Below is a small trained network, with its code and all its weights. Each question gives an input and a target symbol and asks what happens when units are switched off, that is, made to give their printed mean instead of their output.

import numpy as np


def w(rows, s, z=0):
    codes = np.array(rows[::2]) - 128.0
    scale = np.full(codes.shape[1], s)
    scale[-1] = z or s
    return codes * scale


def norm(h):
    return h / np.sqrt((h * h).mean(-1, keepdims=True) + 1e-5)


def f(y):
    return np.maximum(y, 0)


def softmax(a):
    e = np.exp(a - a.max(-1, keepdims=True))
    return e / e.sum(-1, keepdims=True)


def log_softmax(a):
    a = a - a.max(-1, keepdims=True)
    return a - np.log(np.exp(a).sum(-1, keepdims=True))


def net(x, mask):
    ids = ['ΛΠβγδζηθστφψω'.index(c) for c in x.split()]
    T = len(ids)
    res = E[ids] + P[:T]
    u = 0
    for l in range(3):
        q, k, v = (norm(res) @ M[l].T for M in (Q, K, V))
        z = softmax(np.where(np.tri(T) > 0, q @ k.T / 3**0.5, -1e9)) @ v
        res = res + np.where(mask[u], z, O[l][:, -1]) @ O[l][:, :-1]
        u += 1
        y = f(norm(res) @ A[l][:, :-1].T + A[l][:, -1])
        res = res + np.where(mask[u : u + 4], y, B[l][:, -1]) @ B[l][:, :-1]
        u += 4
    return log_softmax(norm(res)[-1] @ U[:, :-1].T + U[:, -1])


Q, K, V, O, A, B = {}, {}, {}, {}, {}, {}
E = w([
[199,137,98,123,136],'Λ',
[113,91,73,111,135],'Π',
[123,132,85,56,157],'β',
[156,227,106,123,91],'γ',
[125,94,215,126,148],'δ',
[74,179,128,140,111],'ζ',
[209,130,164,133,125],'η',
[125,142,113,150,62],'θ',
[97,221,207,110,122],'σ',
[176,151,80,100,149],'τ',
[143,124,108,34,69],'φ',
[118,137,178,172,96],'ψ',
[161,192,205,71,253],'ω',
],0.019)
P = w([
[99,160,129,186,254],'0',
[67,106,112,169,106],'1',
[71,115,130,151,133],'2',
[79,133,131,139,151],'3',
[89,124,126,127,140],'4',
[93,118,120,108,133],'5',
[97,110,116,89,133],'6',
[107,124,120,83,149],'7',
[115,105,119,61,139],'8',
[119,117,127,72,161],'9',
[128,92,120,67,145],'10',
[117,107,114,55,146],'11',
],0.0075)
Q[0] = w([
[84,104,202,18,180],'L0H0',
[127,89,1,236,141],'L0H0',
[103,195,167,91,108],'L0H0',
],0.0074)
K[0] = w([
[49,73,67,191,228],'L0H0',
[75,93,19,2,13],'L0H0',
[56,221,95,187,122],'L0H0',
],0.0074)
V[0] = w([
[47,147,64,204,79],'L0H0',
[69,111,138,181,254],'L0H0',
[204,191,185,198,103],'L0H0',
],0.0058)
O[0] = w([
[117,157,55,144,92,105],'L0H0',
[86,34,143,184,43,198],'L0H0',
[157,181,147,254,65,251],'L0H0',
],0.0058,0.0014)
A[0] = w([
[146,182,24,169,168,199],'L0N0',
[3,195,239,105,88,120],'L0N1',
[102,7,171,136,58,254],'L0N2',
[32,105,146,106,151,184],'L0N3',
],0.0064,0.0034)
B[0] = w([
[106,48,112,80,105,248],'L0N0',
[122,119,162,179,49,255],'L0N1',
[154,119,176,203,255,228],'L0N2',
[56,163,170,75,107,207],'L0N3',
],0.0098,0.0043)
Q[1] = w([
[10,115,174,167,135],'L1H0',
[185,75,4,254,157],'L1H0',
[92,149,38,234,237],'L1H0',
],0.0065)
K[1] = w([
[179,167,62,168,84],'L1H0',
[133,117,97,162,2],'L1H0',
[21,178,163,106,31],'L1H0',
],0.0069)
V[1] = w([
[130,134,233,23,146],'L1H0',
[174,2,59,149,93],'L1H0',
[81,172,150,2,139],'L1H0',
],0.0052)
O[1] = w([
[90,153,77,1,120,248],'L1H0',
[112,52,171,53,57,190],'L1H0',
[114,166,63,156,104,145],'L1H0',
],0.0079,0.0012)
A[1] = w([
[213,176,138,189,66,198],'L1N0',
[2,124,121,203,128,96],'L1N1',
[161,153,191,63,123,253],'L1N2',
[134,184,139,178,15,252],'L1N3',
],0.0095,0.0026)
B[1] = w([
[127,83,118,100,175,206],'L1N0',
[73,79,199,76,67,196],'L1N1',
[195,230,9,142,111,240],'L1N2',
[163,80,2,172,157,254],'L1N3',
],0.0092,0.0062)
Q[2] = w([
[45,171,147,165,202],'L2H0',
[94,118,84,1,80],'L2H0',
[103,104,49,108,183],'L2H0',
],0.0091)
K[2] = w([
[196,91,130,115,1],'L2H0',
[176,96,129,160,146],'L2H0',
[91,47,155,164,133],'L2H0',
],0.0092)
V[2] = w([
[66,78,223,19,241],'L2H0',
[2,72,175,104,105],'L2H0',
[139,139,242,162,150],'L2H0',
],0.005)
O[2] = w([
[109,104,234,126,255,21],'L2H0',
[73,103,120,137,53,144],'L2H0',
[138,179,190,153,37,2],'L2H0',
],0.0075,0.001)
A[2] = w([
[243,58,75,3,205,85],'L2N0',
[93,159,48,61,179,122],'L2N1',
[24,137,156,87,53,254],'L2N2',
[134,23,32,91,62,204],'L2N3',
],0.0058,0.0038)
B[2] = w([
[163,226,162,64,47,221],'L2N0',
[62,190,33,59,114,198],'L2N1',
[188,255,56,80,183,188],'L2N2',
[171,132,219,41,153,254],'L2N3',
],0.0074,0.0076)
U = w([
[215,120,212,59,61,84],'Λ',
[60,99,124,51,210,107],'Π',
[82,155,107,86,184,56],'β',
[159,122,11,166,185,160],'γ',
[119,186,230,129,119,219],'δ',
[59,118,139,108,31,133],'ζ',
[254,176,132,172,165,36],'η',
[174,27,83,90,113,129],'θ',
[129,220,125,196,44,95],'σ',
[153,124,163,57,122,43],'τ',
[107,144,93,119,180,152],'φ',
[147,108,135,185,83,254],'ψ',
[101,248,101,164,236,43],'ω',
],0.0092,0.0033)

Each question gives the input, a string of symbols that net reads in full, and the target symbol t.
The units are the heads (3 rows each of Q, K, V and O) and the neurons (one row each of A and B). Each row of codes is followed by its name. A weight is (code - 128) times the scale printed after its matrix; where a second scale follows, it is the last column's (O, A, B and U).
mask holds one flag per unit, layer by layer, with each layer's heads first. A switched-off unit (its flag False) gives its mean, the last column of its rows in O or B, instead of its output. The means were averaged over made-up inputs and are rounded, as every weight is.
A unit's drop is (log p(t) with every unit on - log p(t) with that unit switched off) / (log p(t) with every unit on - log p(t) with every unit switched off).
The circuit of an input: a set's keep is (log p(t) with only the set's units on - log p(t) with every unit switched off) / (log p(t) with every unit on - log p(t) with every unit switched off). Starting from the 12 units with the biggest drops (on a tie, the unit counted first), units are removed one at a time, each time the one whose removal leaves the highest keep (on an exact tie, the one counted first), for as long as the keep stays at least 0.8.
circuit, biggest first: the units of the circuit, biggest drop first
most important unit: the unit with the biggest drop
k most important neurons: the k neurons with the biggest drops, biggest first
top k neurons in layer l: the k neurons of layer l with the biggest drops, biggest first
input Λ Λ σ ω ζ ω θ γ δ, target δ: most important unit => L1N3
input δ Λ Π φ, target δ: 2 most important neurons => L0N2, L1N3
input δ Λ σ γ σ ψ ψ Π τ Λ τ θ, target θ: circuit, biggest first => L1N3, L1N2, L2N3
input ω γ Λ, target Λ: 3 most important neurons => L0N0, L0N2, L1N3
input γ ψ φ, target γ: circuit, biggest first => L1N3, L0H0, L1H0
input Λ Λ η θ ψ δ, target δ: circuit, biggest first => L1N3, L0N2
input η η φ, target η: 2 most important neurons => L0N2, L0N0
input γ θ Λ Π ζ, target ζ: top 2 neurons in layer 0 => L0N1, L0N3
input τ Λ ω σ, target σ: 2 most important neurons => L0N1, L1N3
input ζ ψ δ Π, target Π: 3 most important neurons => L1N2, L0N2, L2N0
input τ δ ψ γ β ζ, target ζ: 3 most important neurons => L0N1, L1N1, L1N2
input γ φ Π η θ φ γ γ, target γ: 2 most important neurons => L1N3, L1N1
input δ Λ Π σ, target σ: top 2 neurons in layer 2 => L2N2, L2N3
input ψ γ γ ω γ δ θ θ δ β β η, target η: 2 most important neurons => L0N2, L2N3
input β θ δ Λ, target Λ: 2 most important neurons => L0N3, L0N0
input γ ω ψ ω τ ψ η, target η: 2 most important neurons => L2N3, L0N2
input γ η β δ θ ζ ψ, target ψ: top neuron in layer 0 => L0N1
input Λ Λ Λ φ, target Λ: top 2 neurons in layer 0 => L0N3, L0N2
input ζ ω δ Λ Π, target Π: top 2 neurons in layer 1 => L1N2, L1N1
input ψ Λ γ Π η δ φ ζ γ θ ψ, target ψ: top neuron in layer 0 => L0N2
